The symbols move the points like this.
state | % @ ^ § $ &
ft | gr cq fd hr pm zm
fl | ns tn sg tj mg cz
pm | ql fd mh gr tt jh
hr | gp ng gn pc gr qh
qh | ng gr ql lm cq ft
bf | jh hs hb zm tp mh
zd | hr qh cq bh ft bn
hf | cp ds cz tp hg ns
mh | hs tp cp nt mf cl
bp | sq lh jj zj lp hm
ds | qq fl mg hb cz hg
nt | pm jh fj ft hs bf
hb | cl tj ns tt qq cp
cq | gn ql bf ng fd pm
hs | tt fj tj pm hb tp
gr | bn gn nt gp ql cq
fm | hn zr gj pj ls pc
zm | cq pm tt qh jh nt
td | rp sq pj mg lh bp
sg | bb hd bp hg zs rp
bz | cz bb td ds hd sg
hg | fl cz zj cp bb bz
fj | mh cl hf fd tj hb
pc | zr ls zd jj gp lm
gn | ft zm jh zd nt ql
cp | tj qq tn fj fl ds
qq | hf ns bz cl tn fl
lm | ls gp bn fm ng hr
nh | jj fm ls lh pc rl
jd | bp hm nh hd jc pj
jj | jc hn bh jd zr fm
pj | hm jc rl zs hn jj
tt | bf mh mf ql cl fj
gj | lm hr gr rl qh zd
cz | tn mg rp qq zj bb
zr | rl bh hr jc gj ls
hd | zj td lh cz bp zs
sq | zs jd jc sg pj lh
gp | gj zd ft zr bn ng
ql | zm nt hs bn bf fd
ng | zd bn zm ls gn gr
tp | fj hb qq jh cp mf
zs | td bp lp bb hm jd
rp | hd zs hm bz jd sq
mf | hb cp fl hs ds hf
rl | fm pc gp lp lm bh
mg | bz sg zs ns rp zj
tn | hg bz hd hf sg mg
hn | nh rl lm hm bh zr
tj | mf hf hg mh ns qq
jc | lp nh pc bp rl hn
hm | lh lp fm td nh jc
ls | bh gj qh hn zd gp
cl | tp mf ds bf hf tj
lp | pj jj zr sq fm nh
jh | fd tt cl cq fj hs
fd | nt bf tp gn mh tt
bh | pc lm ng nh hr gj
zj | sg rp jd tn sq td
bn | qh ft pm gj zm gn
bb | mg zj sq fl td hd
lh | jd pj hn rp jj lp
ns | ds hg bb mf bz tn

The rows follow the links: the fewer symbols apart two points are, the more alike their rows tend to be.

Name the point of each row.
[-395, -102, 70, -26, -159, -153, -536, 370, -513, -618, -371, -239, 279, 422, 333, 340, -96, -198, 666, 122, -260, -252, -364, 114, -397, -7, 54, 140, -75, -459, -486, -56, 413, 217, 98, 324, -27, -69, -261, -238, 170, -208, -364, 360, -121, -477, -123, -17, 860, -633, 444, 30, -431, 338, -187, -11, -321, 64, -245, 128, -64, -466, 159, -9, 99, 71, 216, 150, 238, 609] | zm
[83, -62, -38, 81, -495, 131, -183, 584, -372, 93, -54, -349, 510, -212, 231, 219, 424, -68, 460, -160, -512, -17, 584, -143, -499, 336, 225, 14, -117, -142, 11, 128, -157, -486, -69, -5, -128, 411, 326, -74, 579, 67, -27, -148, -238, 102, -67, 182, -195, -92, 259, -270, 58, 213, -91, -131, 88, -430, -113, 23, -230, 197, 102, 52, 106, 418, -53, -185, -988, 1137] | tt
[-114, 365, 39, -427, -292, -99, 80, 239, -36, 444, -183, -547, 232, 73, 571, -243, -112, -44, -107, -20, -14, 4, 572, -405, -234, -206, 509, 247, 230, -176, -140, -316, -254, -482, 132, 44, -392, 20, 271, 287, 372, -89, 134, -733, -151, 222, -152, 471, -109, -14, -203, -571, 124, 918, -182, -215, 317, -584, 273, -174, -86, 166, -160, -86, 605, 74, -206, -211, -345, 432] | cl
[-304, -302, 9, 194, -311, 48, -646, 456, -421, -657, -141, -220, 540, 285, 320, 463, 218, -212, 751, 36, -429, -235, -165, 91, -411, 201, 16, 41, -219, -326, -323, 42, 255, 142, 51, 355, 11, 202, -46, -339, 277, -118, -429, 313, -179, -343, 38, -46, 520, -632, 552, 11, -385, 211, -57, 17, -234, 5, -169, 86, -203, -397, 266, 175, -2, 379, 178, 63, -112, 885] | pm
[402, 99, -8, 224, 413, 82, 1, -178, -190, -429, -232, 371, -386, -380, -509, 75, -163, 40, 134, 464, 87, -68, -446, 675, 123, 201, -256, -348, -138, 108, -240, 477, 38, 628, -292, -119, 501, 2, -323, -55, -473, 99, -61, 655, 123, -390, -130, -338, 412, 110, -190, 518, -320, -814, 23, 300, -186, 465, -498, -63, 109, -246, -77, -92, -535, -220, 106, 173, 364, -287] | hn
[-230, -67, 231, -450, -56, -377, 19, 412, -441, -113, -589, -223, -316, 235, 444, -13, -439, -173, 395, -59, 63, -207, -327, -168, -515, -129, -75, 247, 236, -557, -427, 44, 363, -263, 184, -29, -312, -508, -633, 70, 243, -297, -44, 485, -22, -126, -239, 20, 1025, -306, 276, 20, -21, 308, -635, -14, -470, 192, -81, 395, 260, -191, -135, -269, 378, -418, 216, 75, 373, 28] | gr
[-102, 270, 240, 158, 397, -123, 257, -647, 616, 461, 520, 102, -213, 95, -143, -344, -41, 296, -688, -120, 392, -20, 5, -253, 689, -424, 87, -218, 351, 407, 342, 24, -131, 55, -247, -135, -106, -146, 17, 161, -392, 195, 315, -497, 145, 346, 174, -113, -718, 502, -449, -51, 189, -244, 204, 77, 469, -12, 232, -111, -102, 345, -41, 316, -75, -214, -88, -54, 361, -878] | zs
[-525, -32, -271, -225, -211, 30, -244, -317, 362, 34, 104, -222, 365, 715, 318, -77, -222, -73, -320, -40, 184, 157, 98, -290, 165, -306, 277, 403, -72, -87, 61, -837, 25, 170, 497, 476, -195, -31, 404, -41, 41, -171, -277, -526, -26, -15, 180, 333, -32, -514, 28, -384, -6, 998, 337, -324, 132, -139, 611, -161, 62, -306, 52, -33, 433, 157, -87, 16, 428, -143] | hf
[143, 61, -15, -51, -461, 65, -84, 653, -372, 238, -81, -368, 498, -213, 330, 81, 313, -42, 403, -160, -371, 8, 615, -238, -453, 254, 243, 46, -87, -108, 12, 53, -182, -557, -7, -10, -191, 411, 356, 75, 608, 30, 19, -312, -260, 162, -100, 246, -245, 36, 160, -347, 75, 336, -149, -143, 151, -551, -41, -26, -202, 330, 17, -12, 257, 342, -78, -197, -944, 1114] | hs
[296, 231, 259, 433, 339, 58, -202, -31, -240, -377, -49, 267, -232, -376, -387, 157, 125, 117, 298, 332, -66, -276, -392, 599, 179, 168, -151, -459, 17, 168, -284, 721, 59, 443, -496, -175, 350, 78, -375, -49, -444, 208, 20, 552, 56, -334, -93, -472, 220, 222, -176, 486, -378, -935, -98, 413, 41, 332, -675, -43, -201, -136, 29, 132, -557, -101, 144, 134, 203, 38] | rl
[420, -111, -204, 25, 308, 131, 279, -266, -31, -278, -234, 476, -621, -287, -564, 81, -331, -40, -57, 336, 261, 130, -516, 622, 48, 210, -386, -124, -154, 116, -95, 135, 59, 543, 37, -145, 461, -222, -264, -48, -461, -42, -98, 692, 173, -294, -70, -227, 464, 29, -86, 462, -158, -641, 62, 227, -401, 527, -264, 52, 410, -299, -125, -281, -483, -272, 105, 276, 501, -653] | jj
[294, 639, 73, 185, 325, 72, 112, -448, 423, 325, 353, 78, 50, -292, -229, -353, 148, 248, -545, 199, 215, 53, 332, 116, 652, -125, 294, -274, 126, 516, 130, 125, -490, 181, -354, -112, 92, 203, 291, 275, -359, 292, 306, -611, 57, 238, 36, -15, -846, 590, -713, -148, -21, -174, 337, 163, 655, -267, 11, -464, -223, 278, -123, 182, -92, -3, -241, -66, -29, -362] | hd
[365, 183, 136, 285, 400, 110, -138, -95, -198, -446, -138, 323, -366, -427, -411, 116, 5, 83, 219, 403, 14, -157, -436, 687, 184, 258, -175, -403, -96, 140, -286, 573, 58, 567, -383, -162, 434, -9, -383, -91, -453, 121, 18, 601, 96, -381, -158, -392, 315, 148, -201, 509, -349, -863, -28, 325, -133, 411, -599, -79, -55, -177, -25, -39, -561, -180, 158, 208, 309, -93] | fm

Each walk starts at a row. The symbols on each line, taken left to right, move it on to the next point.
Answer with the point's row; about right is enough.
start [107, 150, 6, -157, -490, 40, 27, 547, -296, 319, -131, -432, 391, -282, 352, 1, 291, -76, 211, -132, -357, -8, 708, -319, -393, 145, 353, 138, 3, -125, -57, -21, -232, -621, 2, -66, -315, 299, 355, 160, 605, 52, 97, -455, -235, 270, -114, 324, -229, 96, 36, -438, 164, 457, -163, -76, 184, -544, 14, -87, -129, 297, -32, -112, 372, 322, -153, -244, -880, 954]
§ & @ & & %
[-240, 416, 16, -412, -221, -167, 16, 106, 37, 386, -170, -588, 226, 243, 610, -310, -189, -56, -234, -105, 110, 16, 435, -476, -64, -277, 521, 241, 249, -171, -150, -474, -170, -315, 187, 181, -424, -94, 282, 268, 387, -90, 77, -746, -146, 186, -158, 494, -101, -91, -284, -541, 84, 1063, -76, -266, 365, -556, 335, -227, -85, 95, -167, -115, 658, 76, -230, -107, -99, 277]
% % ^
[-447, -159, -396, -111, -219, 133, -248, -334, 448, -109, 156, -140, 361, 686, 217, 59, -155, -153, -343, -41, 150, 222, 16, -228, 99, -202, 114, 392, -164, -35, 156, -894, 30, 338, 557, 531, -67, -19, 537, -131, -12, -144, -333, -474, -7, -124, 240, 331, -39, -527, 127, -310, -21, 950, 465, -376, 40, -106, 618, -210, 115, -387, 107, -18, 298, 212, -98, 90, 389, -233]
start [26, -360, -132, -74, 298, -17, 528, -553, 480, 188, 206, 448, -582, 113, -381, -140, -324, 39, -542, -123, 510, 303, -425, -52, 290, -119, -495, 80, 7, 202, 406, -183, 179, 144, 269, -212, 121, -398, -134, -46, -321, -80, 45, 304, 278, 87, 184, -179, -1, 139, 0, 242, 372, -388, 64, -79, -292, 512, 241, 247, 422, -14, -113, -141, -207, -371, 25, 86, 568, -1219]
% % ^
[386, 12, -148, 64, 381, 94, 124, -225, -114, -366, -231, 456, -491, -322, -544, 65, -188, -61, 22, 391, 182, -36, -539, 707, 57, 220, -321, -244, -206, 121, -192, 332, 86, 587, -82, -162, 452, -124, -249, -72, -506, 37, -31, 657, 172, -338, -83, -229, 495, 65, -133, 526, -214, -700, 45, 270, -328, 476, -398, -13, 289, -306, -164, -172, -488, -298, 82, 226, 405, -498]
^ ^ $ ^
[-22, -170, -95, 202, -508, 187, -310, 656, -450, -118, 9, -271, 624, -146, 219, 380, 514, -97, 591, -121, -574, -36, 520, -93, -499, 400, 135, -23, -252, -168, -9, 94, -46, -414, -39, 120, -50, 475, 248, -121, 489, 60, -117, -47, -264, 35, -18, 51, -132, -109, 403, -205, -32, 165, -40, -66, -12, -316, -99, 9, -284, 106, 151, 72, 66, 470, -16, -178, -909, 1182]
start [209, -296, -289, -134, 316, 98, 452, -395, 225, -60, -105, 533, -644, -126, -549, -40, -345, -69, -282, 76, 397, 261, -504, 327, 94, 90, -477, 16, -135, 135, 192, -51, 135, 308, 262, -200, 322, -319, -198, -19, -335, -122, 4, 541, 253, -112, 58, -179, 316, 70, -59, 385, 135, -500, 82, 1, -417, 562, 50, 177, 501, -211, -155, -286, -313, -361, 91, 185, 516, -1007]
§ $ ^ @ %
[197, 167, 334, 475, 337, -68, -227, 56, -221, -362, 33, 235, -122, -355, -234, 58, 337, 190, 290, 239, -105, -361, -342, 460, 188, 126, -83, -552, 74, 121, -253, 810, 74, 328, -655, -201, 277, 26, -462, -49, -344, 195, 100, 462, 56, -184, -63, -483, 80, 265, -131, 412, -353, -990, -78, 416, 109, 331, -666, -10, -300, 11, 53, 253, -466, -114, 164, 73, 86, 105]
§ % § & §
[187, 568, 212, 205, 338, -8, 163, -473, 501, 389, 451, 84, -45, -150, -159, -406, 89, 297, -604, 77, 258, 22, 233, 25, 694, -295, 252, -294, 275, 466, 181, 137, -385, 168, -383, -134, 32, 107, 211, 246, -367, 291, 308, -604, 45, 276, 80, -15, -840, 534, -610, -112, 22, -183, 305, 71, 641, -151, 77, -382, -249, 336, -37, 302, -61, -62, -256, -90, 107, -552]
start [-318, 375, -13, -405, -222, -148, -47, -32, 114, 322, -107, -498, 324, 417, 574, -265, -257, -98, -266, -11, 158, 10, 343, -456, -33, -380, 538, 340, 229, -184, -128, -581, -113, -221, 261, 269, -405, -57, 268, 228, 275, -146, -10, -732, -96, 179, -41, 466, -47, -188, -225, -532, 80, 1095, -21, -259, 342, -399, 440, -238, -16, 22, -94, -90, 690, -10, -150, -90, 101, 101]
§ $ @ % @ &
[-390, -247, -573, -59, -220, 174, -232, -373, 425, -199, 231, 23, 368, 598, 28, 115, -113, -101, -306, -5, 69, 303, -27, -84, 68, -105, 76, 372, -275, -1, 225, -876, -8, 393, 564, 506, 86, 118, 628, -177, -62, -136, -355, -374, -18, -170, 304, 297, -91, -588, 163, -217, -23, 859, 584, -366, -54, 13, 622, -186, 208, -403, 156, -27, 184, 272, -174, 64, 296, -256]
& $ § %
[-243, -322, -714, 13, -200, 368, -207, -401, 410, -241, 227, 105, 339, 469, -102, 159, -111, -155, -242, 10, 36, 382, -6, -16, 152, 85, -4, 350, -424, 80, 333, -853, -83, 455, 548, 435, 203, 247, 736, -226, -74, -150, -349, -287, 20, -188, 322, 277, -172, -514, 185, -111, -30, 647, 635, -378, -83, -4, 548, -174, 209, -409, 135, -84, 34, 388, -150, 103, 152, -222]
start [41, 381, 40, -353, -321, -96, 63, 391, -157, 409, -187, -513, 246, -100, 491, -221, 25, -27, 29, -112, -117, 35, 673, -384, -280, -113, 464, 204, 207, -167, -142, -177, -269, -567, 64, -21, -396, 114, 298, 243, 488, -46, 152, -640, -138, 268, -191, 430, -170, 48, -220, -517, 196, 813, -150, -192, 288, -615, 196, -220, -92, 282, -154, -164, 553, 145, -217, -228, -541, 614]
^ @ § $ @
[-75, -296, -735, 109, -214, 480, -103, -378, 370, -244, 263, 189, 358, 287, -268, 229, -34, -125, -268, 141, -6, 445, 66, 137, 54, 168, -79, 332, -563, 154, 360, -766, -172, 490, 552, 376, 330, 304, 763, -194, -94, -81, -355, -184, -2, -199, 254, 270, -179, -483, 142, -91, 46, 537, 713, -354, -79, 54, 503, -236, 261, -377, 114, -125, -134, 409, -164, 121, 13, -116]
& & ^
[-198, 72, 185, 126, 332, -202, 278, -636, 620, 463, 523, 217, -285, 210, -113, -337, -63, 227, -695, -194, 468, 60, -83, -286, 609, -434, -82, -139, 328, 368, 404, -77, -32, 34, -184, -136, -125, -223, -89, 78, -368, 96, 235, -370, 212, 363, 224, -107, -659, 381, -342, -15, 258, -229, 144, 34, 298, 147, 303, 54, -16, 293, -33, 269, -85, -297, -42, -86, 391, -1019]
start [-172, -280, -23, 292, -446, 91, -578, 502, -430, -462, 30, -230, 612, 102, 168, 459, 427, -129, 733, -49, -616, -170, 154, -43, -377, 337, 72, -12, -312, -272, -140, 131, 154, -110, -23, 259, 54, 397, 167, -264, 368, 31, -281, 164, -222, -173, 40, 15, 169, -430, 496, -15, -259, 73, 33, -21, -147, -148, -193, 66, -253, -121, 233, 169, -25, 481, 126, -21, -579, 1111]
^ & ^ &
[424, 31, -748, 204, -189, 572, 14, -295, 226, -175, 149, 271, 239, -338, -596, 184, 108, -92, -233, 309, -39, 513, 300, 451, 94, 355, 5, 52, -585, 372, 281, -398, -410, 515, 303, 146, 523, 524, 820, -78, -222, 93, -196, -207, -19, -152, 106, 200, -418, -69, -162, 34, -72, 146, 690, -137, 3, -131, 135, -419, 180, -183, -27, -216, -293, 396, -271, 92, -331, 91]
$ % % @
[393, 683, -59, 198, 204, 184, 91, -401, 370, 263, 206, 143, 52, -466, -315, -286, 145, 196, -439, 310, 138, 70, 388, 258, 520, 15, 356, -320, 42, 484, 83, 116, -520, 284, -340, -110, 206, 335, 395, 242, -349, 290, 283, -555, -2, 163, -11, 85, -802, 496, -787, -155, -40, -188, 420, 111, 584, -240, -59, -511, -146, 264, -111, 84, -191, 86, -305, -51, -167, -134]
start [-468, 219, -120, -322, -190, -104, -98, -133, 263, 211, -35, -370, 281, 587, 554, -264, -290, -80, -294, -36, 152, 20, 238, -411, 65, -416, 395, 341, 159, -183, -45, -675, -59, -46, 346, 304, -363, -96, 292, 155, 182, -161, -106, -698, -104, 96, 12, 421, -8, -328, -120, -487, -10, 1167, 71, -347, 357, -327, 549, -246, 18, -73, -29, -64, 636, 46, -147, -93, 249, -52]
§ % § & §
[-353, -114, 104, -154, -122, -172, -390, 386, -522, -576, -462, -254, 122, 409, 433, 237, -207, -223, 593, 99, -192, -318, -368, 48, -436, -23, -14, 148, -20, -543, -533, -68, 369, 91, 173, 321, -96, -252, -324, -159, 151, -242, -350, 414, -118, -438, -130, 24, 975, -588, 423, 87, -386, 344, -321, -38, -338, 166, -188, 110, -15, -486, 92, -87, 204, -22, 165, 110, 366, 448]
§ % $
[-260, -114, 142, -381, -55, -341, -60, 344, -447, -269, -603, -254, -195, 319, 411, 84, -409, -243, 451, 16, -11, -256, -407, -70, -462, -125, -52, 209, 169, -557, -502, -29, 390, -116, 135, 98, -253, -402, -586, -55, 168, -275, -178, 413, -32, -295, -226, 72, 1047, -399, 325, 66, -154, 332, -542, -7, -440, 168, -98, 259, 190, -333, -68, -202, 359, -269, 217, 56, 398, 148]
start [-195, -127, 330, -479, -19, -374, 221, 413, -390, 43, -569, -213, -407, 136, 461, -103, -392, -146, 279, -172, 98, -226, -292, -243, -540, -169, -155, 205, 319, -507, -366, 62, 376, -434, 183, -104, -358, -534, -640, 60, 277, -260, 91, 451, 32, -45, -238, 102, 862, -98, 279, 72, 102, 133, -702, -53, -469, 168, -103, 392, 215, -68, -152, -266, 374, -457, 173, 82, 252, -19]
& ^ @ § @
[-267, -303, -61, 264, -364, 127, -598, 467, -459, -520, -34, -214, 610, 217, 266, 497, 348, -148, 708, -2, -592, -178, -18, 74, -408, 271, 49, 19, -276, -267, -192, 53, 196, -46, 1, 327, 62, 298, 50, -288, 281, -61, -346, 263, -186, -303, 17, -40, 338, -522, 570, 16, -358, 140, 6, 0, -196, -68, -168, 49, -273, -228, 303, 195, -12, 420, 179, 9, -312, 1049]
$ ^ $ $ ^
[26, 365, 229, 139, 390, -125, 160, -538, 531, 417, 488, 138, -105, -22, -108, -410, 42, 294, -619, -30, 323, -5, 116, -134, 708, -373, 209, -254, 372, 419, 226, 78, -282, 61, -348, -130, -31, -60, 51, 189, -376, 215, 279, -524, 89, 333, 165, -12, -799, 482, -607, -103, 121, -241, 233, 89, 588, -66, 168, -218, -179, 344, -29, 298, -58, -128, -151, -137, 210, -632]
start [-517, 59, -245, -299, -212, -34, -216, -224, 291, 90, 44, -363, 295, 676, 460, -181, -309, -125, -360, -61, 240, 49, 173, -390, 112, -365, 354, 388, 63, -192, 0, -770, -27, 29, 397, 408, -274, -177, 370, 71, 103, -120, -184, -647, -29, 7, 176, 386, -19, -391, -73, -410, 24, 1080, 203, -371, 170, -310, 565, -197, 54, -187, 32, 15, 575, 93, -131, 17, 355, -94]
$ & ^ §
[505, 219, -659, 162, -143, 571, 86, -229, 219, -76, 120, 243, 262, -481, -542, 61, 92, -56, -270, 388, -43, 462, 393, 495, 161, 441, 90, -67, -503, 387, 252, -271, -540, 503, 170, 30, 532, 557, 791, -9, -255, 151, -75, -305, -70, -103, 72, 184, -492, 64, -329, 0, -40, 113, 638, -101, 137, -184, 66, -519, 89, -70, -43, -183, -288, 314, -318, 81, -365, 129]
$ % % % § $
[620, 314, -541, 162, -61, 511, 106, -251, 194, 8, 85, 238, 196, -559, -542, -1, 138, 20, -285, 340, -14, 310, 428, 533, 185, 365, 210, -114, -415, 434, 185, -157, -584, 424, -27, 14, 483, 540, 726, 105, -231, 222, 47, -381, 14, -75, -15, 157, -566, 214, -462, -57, -58, -36, 579, -27, 309, -232, 3, -526, -20, -18, -88, -155, -280, 318, -325, 40, -336, 120]
start [586, 513, -374, 216, 103, 402, 132, -312, 236, 54, 113, 175, 173, -535, -484, -77, 111, 86, -376, 424, -1, 283, 442, 418, 309, 255, 254, -266, -231, 489, 130, -28, -582, 321, -134, -27, 402, 474, 668, 178, -314, 235, 152, -414, -2, -17, -18, 193, -646, 348, -642, -15, -142, -99, 527, 32, 430, -262, -44, -573, -9, 105, -112, -50, -269, 278, -346, -3, -334, 46]
$ % % % § $
[542, 578, -187, 183, 154, 312, 139, -316, 263, 159, 141, 144, 120, -527, -425, -231, 151, 184, -397, 379, 106, 199, 450, 378, 408, 117, 346, -245, -134, 476, 86, 70, -564, 311, -260, -149, 315, 404, 545, 244, -354, 284, 205, -508, -70, 68, -27, 63, -724, 417, -672, -134, -107, -134, 494, 128, 507, -299, -51, -599, -149, 158, -115, 7, -229, 177, -328, -18, -268, 10]
§ § ^ %
[110, -257, -828, 130, -215, 522, -46, -298, 322, -212, 222, 235, 331, 30, -376, 256, 15, -139, -256, 190, -25, 523, 161, 231, 64, 315, -87, 266, -618, 217, 343, -637, -235, 510, 504, 263, 460, 372, 788, -220, -97, -35, -359, -212, -23, -186, 216, 215, -260, -340, 86, -6, -21, 380, 680, -357, -147, -24, 368, -239, 233, -334, 128, -197, -170, 444, -237, 130, -169, -44]
